How the objects are linked:
from | u j s x w d
j992 | j239 j130 j210 j284 j933 j979
j210 | j325 j913 j382 j546 j130 j277
j568 | j871 j582 j814 j70 j925 j901
j475 | j211 j568 j646 j582 j427 j871
j557 | j343 j895 j235 j185 j70 j475
j609 | j210 j308 j984 j668 j325 j913
j422 | j846 j652 j68 j348 j708 j384
j846 | j708 j384 j14 j238 j950 j984
j382 | j308 j362 j238 j687 j913 j668
j931 | j699 j68 j71 j627 j422 j14
j915 | j645 j846 j699 j384 j732 j708
j984 | j382 j789 j348 j732 j308 j362
j582 | j901 j70 j557 j211 j496 j71
j343 | j70 j475 j728 j568 j71 j211
j284 | j235 j758 j546 j239 j728 j694
j384 | j984 j238 j137 j645 j382 j789
j694 | j646 j933 j992 j407 j185 j814
j770 | j68 j832 j211 j278 j14 j627
j130 | j979 j284 j913 j758 j407 j235
j732 | j687 j950 j846 j382 j483 j609
j185 | j568 j104 j933 j343 j871 j582
j211 | j427 j871 j185 j901 j832 j925
j901 | j496 j71 j343 j427 j931 j770
j646 | j185 j814 j239 j557 j568 j104
j278 | j642 j931 j901 j68 j527 j699
j325 | j130 j277 j308 j108 j979 j284
j933 | j814 j407 j130 j728 j104 j557
j68 | j14 j627 j427 j642 j652 j137
j728 | j895 j646 j758 j814 j475 j185
j627 | j137 j642 j925 j699 j348 j527
j645 | j732 j708 j422 j984 j687 j950
j758 | j694 j239 j500 j979 j646 j933
j483 | j500 j210 j950 j913 j992 j325
j239 | j933 j979 j325 j235 j814 j407
j308 | j913 j668 j789 j483 j277 j546
j527 | j915 j422 j931 j652 j645 j846
j913 | j277 j546 j362 j500 j284 j108
j348 | j238 j915 j642 j846 j789 j645
j235 | j728 j694 j108 j933 j895 j646
j71 | j770 j427 j475 j925 j68 j832
j699 | j422 j14 j770 j137 j846 j652
j496 | j931 j770 j70 j832 j699 j68
j108 | j758 j992 j483 j130 j694 j239
j427 | j832 j925 j568 j496 j627 j278
j789 | j362 j732 j915 j950 j668 j687
j708 | j950 j984 j652 j789 j609 j382
j950 | j609 j382 j384 j362 j210 j308
j14 | j652 j137 j832 j527 j384 j348
j137 | j348 j527 j278 j422 j238 j915
j407 | j557 j728 j284 j646 j343 j895
j546 | j108 j500 j687 j325 j758 j992
j832 | j627 j278 j871 j931 j137 j642
j814 | j104 j557 j979 j895 j582 j343
j362 | j668 j687 j645 j609 j546 j483
j104 | j582 j343 j407 j475 j901 j70
j668 | j546 j483 j732 j210 j108 j500
j925 | j278 j496 j582 j770 j642 j931
j687 | j483 j609 j708 j308 j500 j210
j871 | j925 j901 j104 j71 j278 j496
j642 | j527 j699 j496 j14 j915 j422
j500 | j992 j325 j609 j277 j239 j130
j277 | j284 j108 j668 j992 j235 j758
j70 | j71 j211 j895 j871 j770 j427
j238 | j789 j645 j527 j708 j362 j732
j895 | j475 j185 j694 j104 j211 j568
j652 | j384 j348 j627 j915 j984 j238
j979 | j407 j235 j277 j694 j557 j728

The rows follow the links: the fewer symbols apart two objects are, the more alike their rows tend to be.

Each row is also shifted at random along 5 hidden directions that mean nothing.

Name the object of each row.
(-34, -33, -35, -14, +7, +2, -11, +23, +9, -13, -21, +30, +6, +3, +10, +1, +29, +13, +5, -4, -4, +12, +19, +5, +38, -7, -14, +14, +34, +37, -24, -28, +11, +19, -31, -39, +13, +6) | j325
(+28, +26, +10, -10, -20, +4, -7, -27, -11, -19, +6, -12, -16, -5, +12, -3, -28, -18, +29, -12, +1, -18, -41, -12, -43, -4, -7, -40, -23, -7, +5, +12, -7, -25, +24, +6, -19, +17) | j185
(+22, +14, -27, -16, -20, +17, +16, -29, -9, -20, +15, -49, -29, +28, -7, -9, -31, -23, +20, -23, -21, +15, -16, -11, +11, +37, -21, +33, -18, -74, -16, -1, +19, +29, -43, +18, -26, -20) | j992
(+89, +5, -17, -18, -19, +6, -28, -31, -9, -47, -12, -15, -21, -5, +31, -4, -19, -12, +46, -15, +4, -5, -43, -7, -13, -7, -19, -32, -18, +18, -9, +4, -5, -17, +1, -21, -17, +38) | j646
(+26, -44, -13, +17, +25, -5, -15, +23, +17, -2, -31, -3, +21, -12, +8, +5, +41, +37, -19, +16, +9, +31, +46, +13, +69, -9, +9, +40, +10, +43, -6, -2, 0, +8, -19, -23, +29, +12) | j846
(-30, 0, -1, -16, +9, -9, +14, +43, +3, +30, +16, +85, +15, +9, -13, +2, +11, -16, -12, +2, -4, -24, +6, +5, -25, -2, -4, -19, +61, +19, -3, -37, +2, +20, -7, -14, +12, -30) | j210
(-76, -4, -11, -3, -12, +19, +4, -5, +2, -14, -15, -33, -2, +3, +5, 0, +2, +9, +14, -17, -14, +20, +9, -16, +23, +4, -7, +20, -21, -19, -15, +4, +17, -5, -11, +5, -4, -3) | j933
(+32, -19, -41, -18, +5, -20, -21, -17, -8, -14, +5, +26, -28, +12, +0, -8, +11, +4, -11, +17, +12, -19, -17, +33, -8, -17, -11, -20, +35, +38, -12, -28, -6, +26, -15, -52, -12, +39) | j789
(-94, -27, -12, +4, +15, -1, -20, +18, +12, -17, -24, +10, +16, -10, +21, +4, +17, +9, +13, +2, +7, +21, +16, +2, +47, +3, -3, +19, +12, +36, -3, -3, -5, +4, -23, -19, +22, +7) | j104
(+4, -10, -18, -2, -10, +5, -29, -36, -4, -46, -23, -49, -19, -8, +27, -3, -5, +10, +29, -4, +7, +14, -20, -1, +19, -8, -9, -3, -35, +16, -8, +16, -4, -15, -2, -19, -11, +45) | j475
(-72, +12, +5, +9, +0, -4, +2, -26, -6, -4, +15, -39, -13, +5, -5, -3, -22, -11, -2, +4, +4, +6, -11, +5, +1, +20, +4, +15, -23, -35, +13, +19, -8, +8, -6, +21, -11, -2) | j71
(+50, -15, -17, -12, -3, +10, -5, +18, +6, -12, -18, +18, +9, +0, +12, +2, +12, +4, +17, -14, -8, +10, +8, -9, +21, -2, -13, +5, +15, +17, -18, -16, +11, +3, -18, -18, +9, -3) | j277
(+102, +23, -17, -28, -14, -11, +4, -21, -18, -2, +34, +33, -32, +22, -11, -9, -26, -32, +5, -1, 0, -39, -46, +12, -61, +1, -16, -42, +27, -13, -4, -24, -3, +20, -2, -15, -29, +5) | j609
(+29, -21, +12, +13, +24, -20, -24, +23, +9, +6, -14, +43, +22, -22, +13, +6, +24, +14, -10, +24, +24, -7, +10, +17, +8, -22, +14, -19, +23, +70, +14, -2, -22, -12, +18, -25, +25, +22) | j642
(+8, -16, -3, +1, -13, +26, -4, +11, +10, -18, -42, -24, +16, -15, +18, +5, +24, +30, +19, -21, -15, +25, +24, -26, +31, -19, -4, +8, -26, +18, -21, +5, +20, -32, +10, -6, +9, +10) | j239
(-21, +15, +4, -7, -5, -3, +24, +4, -7, +30, +23, +19, -7, +15, -28, -3, -1, -4, -27, +3, -9, -21, +2, +5, -37, -5, +3, -11, +16, -24, -2, -15, +9, +10, +11, +8, -11, -17) | j382
(+45, +5, -20, -17, -7, +8, +6, +1, 0, -15, +10, +3, -8, +18, +3, -3, -21, -29, +25, -19, -13, +9, -12, -9, +13, +34, -20, +20, +14, -34, -9, -12, +8, +29, -44, +5, -6, -27) | j130
(-14, +2, +21, +3, -1, +19, +16, +42, +14, +14, -14, +24, +35, -9, +4, +9, +9, 0, +13, -20, -16, +13, +24, -29, +13, +5, +1, +9, +5, -2, -3, -1, +13, -15, +2, +21, +22, -39) | j979
(-4, +6, -5, -5, -8, +13, +5, -2, +2, -16, +0, -19, 0, +7, +8, 0, -19, -18, +27, -19, -11, +17, -6, -17, +18, +27, -12, +22, -10, -32, -4, +5, +7, +10, -27, +16, -2, -21) | j407
(+109, +24, +8, +6, -26, +18, +22, -41, -12, +2, +6, -76, -24, +7, -18, -5, -15, +13, -11, -10, -16, +2, -3, -13, -22, -5, +6, +5, -57, -60, -5, +23, +19, -19, +26, +31, -30, +6) | j984
(-79, +3, +2, -3, +1, -8, -14, -7, -4, -9, +1, +13, -4, -7, +10, 0, -5, -6, +9, +5, +11, -13, -19, +5, -19, -9, -1, -25, +3, +23, +6, +1, -12, -9, +12, -11, -2, +18) | j568

From each start, follow one symbol. Which object do you reach?
Answer with the object's name.
---
(-18, +22, +47, +18, +6, -3, +10, +15, +3, +27, +10, +13, +24, -16, -6, +6, -9, -8, -7, +6, +6, -9, +2, -10, -27, +0, +20, -15, -11, -4, +26, +21, -13, -25, +35, +34, +12, -21)
j	j496
---
(+50, -7, -11, -7, +4, +5, +11, +21, +6, +7, +2, +19, +8, +10, -6, +1, +6, -6, -1, -7, -10, +8, +15, -4, +18, +14, -7, +21, +23, -11, -9, -16, +10, +21, -27, 0, +8, -26)
s	j732
---
(-30, -24, +2, +19, +26, -10, -16, +16, +14, -6, -13, -4, +20, -11, +13, +5, +10, +6, -1, +13, +14, +28, +22, +8, +57, +17, +8, +38, +4, +20, +12, +11, -14, +12, -27, 0, +27, -5)
u	j931
---
(+69, -2, -30, -15, -3, -3, +3, -14, -6, -9, +15, -2, -23, +22, -8, -7, -11, -14, +1, -2, -5, -2, -11, +11, +4, +17, -15, +14, +17, -24, -11, -17, +5, +35, -35, -12, -14, -4)
j	j609
---
(-31, +1, +10, +7, +4, +6, -2, +8, +7, -8, -6, -10, +14, -5, +12, +3, -9, -9, +18, -7, 0, +17, +3, -12, +23, +19, -1, +19, -10, -9, +7, +12, -4, -2, -13, +17, +11, -16)
d	j211
---
(+72, +9, +32, +5, +5, +8, -3, +37, +12, +1, -8, +35, +37, -19, +20, +9, -9, -21, +33, -14, +1, +7, -1, -26, +4, +14, +1, -8, +5, +14, +14, +10, -10, -21, +5, +21, +26, -30)
w	j211
---
(+9, +5, +9, +12, -1, -6, 0, -24, -6, +6, +3, -31, -11, -3, -9, -2, +1, +15, -21, +13, +7, -6, 0, +10, -14, -14, +13, -6, -24, -4, +8, +15, -4, -12, +25, +5, -10, +21)
j	j527
---
(+30, +6, -15, -12, -27, +22, -1, -25, -6, -27, -14, -40, -17, +3, +9, -4, -6, +7, +24, -23, -15, +7, -13, -18, -5, -9, -14, -7, -32, -17, -20, +4, +19, -18, +5, -3, -20, +17)
u	j694
---
(+148, +20, +16, +11, -1, -5, -1, -28, -7, -6, +16, -38, -12, 0, +0, -2, -31, -18, +7, +4, +8, +1, -21, +0, -9, +21, +6, +5, -30, -33, +19, +26, -14, -2, +2, +27, -11, -1)
d	j652
---
(+58, +10, +1, -8, -7, +13, +4, +9, +3, -13, +2, +2, +7, +3, +12, +2, -20, -25, +34, -22, -11, +11, -11, -21, +10, +27, -13, +10, -1, -24, -2, +1, +3, +5, -24, +16, +3, -28)
d	j814
---
(-45, +18, -1, -14, -36, +21, +14, -26, -13, 0, -6, -26, -21, +2, -10, -4, +4, +21, -3, -17, -19, -21, -12, -15, -53, -40, -4, -41, -31, -12, -23, -3, +25, -37, +49, -4, -32, +26)
j	j992
---
(-77, +2, +16, +22, +15, -6, +20, +6, +4, +30, +15, -21, +8, +5, -23, +1, +1, +5, -34, +14, +0, +13, +27, +8, +19, +19, +17, +40, -7, -35, +16, +13, -1, +16, -7, +31, +8, -28)
x	j527
---
(+20, +10, -21, -11, -1, -22, -4, -40, -18, -2, +33, -3, -40, +20, -16, -10, -20, -15, -17, +18, +11, -28, -34, +31, -36, +2, -4, -18, +11, -14, +4, -9, -11, +28, -6, -15, -29, +23)
j	j846
---
(-24, -18, -21, 0, -2, +7, +7, -2, +2, +2, -11, -21, -6, +8, -11, -2, +23, +28, -21, +1, -10, +12, +26, +5, +24, -11, -1, +23, -3, -5, -19, -10, +18, +9, -9, -12, -4, +7)
u	j668
